Below is a small trained network, with its code and all its weights. Each question gives an input and a target symbol and asks what happens when units are switched off, that is, made to give their printed mean instead of their output.

import numpy as np


def w(rows, s, z=0):
    codes = np.array(rows[::2]) - 128.0
    scale = np.full(codes.shape[1], s)
    scale[-1] = z or s
    return codes * scale


def f(y):
    return np.maximum(y, 0)


def softmax(a):
    e = np.exp(a - a.max(-1, keepdims=True))
    return e / e.sum(-1, keepdims=True)


def log_softmax(a):
    a = a - a.max(-1, keepdims=True)
    return a - np.log(np.exp(a).sum(-1, keepdims=True))


def net(x, mask):
    ids = ['αγδλμξ'.index(c) for c in x.split()]
    T = len(ids)
    res = E[ids] + P[:T]
    r = res
    for j in range(3):
        rows = slice(2 * j, 2 * j + 2)
        q, k, v = (r @ M[0][rows].T for M in (Q, K, V))
        z = softmax(np.where(np.tri(T) > 0, q @ k.T / 2**0.5, -1e9)) @ v
        o = O[0][rows]
        res = res + np.where(mask[j], z, o[:, -1]) @ o[:, :-1]
    y = f(res @ A[0][:, :-1].T + A[0][:, -1])
    res = res + np.where(mask[3:7], y, B[0][:, -1]) @ B[0][:, :-1]
    return log_softmax(res[-1] @ U[:, :-1].T + U[:, -1])


Q, K, V, O, A, B = {}, {}, {}, {}, {}, {}
E = w([
[68,125,24,130,182],'α',
[144,169,8,115,100],'γ',
[38,20,142,148,71],'δ',
[194,229,119,195,77],'λ',
[105,58,173,205,124],'μ',
[35,101,42,127,160],'ξ',
],0.017)
P = w([
[87,68,95,71,149],'0',
[159,149,177,138,108],'1',
[187,167,173,128,147],'2',
[163,122,124,78,109],'3',
[204,196,121,174,254],'4',
[239,88,211,158,128],'5',
],0.007)
Q[0] = w([
[67,63,161,44,188],'H1',
[110,2,134,134,97],'H1',
[86,163,101,111,149],'H2',
[128,207,136,130,154],'H2',
[147,134,87,63,139],'H3',
[84,151,56,100,147],'H3',
],0.0086)
K[0] = w([
[133,79,243,135,100],'H1',
[200,182,75,85,153],'H1',
[180,108,86,32,1],'H2',
[152,179,95,125,109],'H2',
[189,74,126,130,209],'H3',
[161,126,146,92,134],'H3',
],0.0098)
V[0] = w([
[145,215,112,74,81],'H1',
[125,161,124,9,138],'H1',
[113,126,147,139,212],'H2',
[219,138,173,114,127],'H2',
[56,172,79,67,92],'H3',
[45,161,130,52,113],'H3',
],0.011)
O[0] = w([
[112,130,56,187,182,2],'H1',
[163,200,52,103,178,3],'H1',
[91,176,254,62,113,147],'H2',
[62,144,126,192,47,29],'H2',
[220,114,157,108,185,112],'H3',
[209,206,109,91,73,104],'H3',
],0.0078,0.0063)
A[0] = w([
[247,46,210,140,68,81],'N1',
[135,217,167,180,141,3],'N2',
[2,57,160,53,137,227],'N3',
[87,151,226,137,104,55],'N4',
],0.0067,0.0038)
B[0] = w([
[68,64,68,43,191,221],'N1',
[180,174,134,15,138,134],'N2',
[198,201,253,239,222,255],'N3',
[100,126,234,88,179,188],'N4',
],0.0058,0.012)
U = w([
[160,99,103,88,187,120],'α',
[176,97,1,237,239,251],'γ',
[151,146,86,111,237,20],'δ',
[65,219,165,121,171,222],'λ',
[137,126,92,88,152,3],'μ',
[189,96,83,79,224,149],'ξ',
],0.0053,0.0039)

Each question gives the input, a string of symbols that net reads in full, and the target symbol t.
The units are the heads (2 rows each of Q, K, V and O) and the neurons (one row each of A and B). Each row of codes is followed by its name. A weight is (code - 128) times the scale printed after its matrix; where a second scale follows, it is the last column's (O, A, B and U).
mask holds one flag per unit, heads first, then neurons. A switched-off unit (its flag False) gives its mean, the last column of its rows in O or B, instead of its output. The means were averaged over made-up inputs and are rounded, as every weight is.
A unit's drop is (log p(t) with every unit on - log p(t) with that unit switched off) / (log p(t) with every unit on - log p(t) with every unit switched off).
The circuit of an input: a set's keep is (log p(t) with only the set's units on - log p(t) with every unit switched off) / (log p(t) with every unit on - log p(t) with every unit switched off). Starting from all 7 units, units are removed one at a time, each time the one whose removal leaves the highest keep (on an exact tie, the one counted first), for as long as the keep stays at least 0.8.
units of the circuit, in order: the units of the circuit, biggest drop first
most important unit: the unit with the biggest drop
heads that matter: for each layer, one digit per head in row order, 1 if its drop is at least 0.15 and else 0, layers parted by /
drop of u: that unit's drop, to one decimal
input λ α λ, target γ: heads that matter -> 110
input δ δ λ δ, target γ: units of the circuit, in order -> (H1 H2)
input λ γ μ ξ, target γ: heads that matter -> 010
input μ μ μ α, target λ: most important unit -> H1
input μ δ α γ, target γ: units of the circuit, in order -> (H1 H2)
input μ μ μ ξ, target λ: heads that matter -> 101
input μ μ δ γ, target γ: units of the circuit, in order -> (H2 H1)
input λ μ μ γ δ, target γ: heads that matter -> 100
input μ μ ξ μ μ α, target λ: heads that matter -> 111
input μ μ μ μ ξ, target λ: drop of N2 -> 0.0
input γ μ λ λ, target γ: drop of H1 -> 0.4
input μ μ μ μ, target λ: drop of N3 -> 0.2
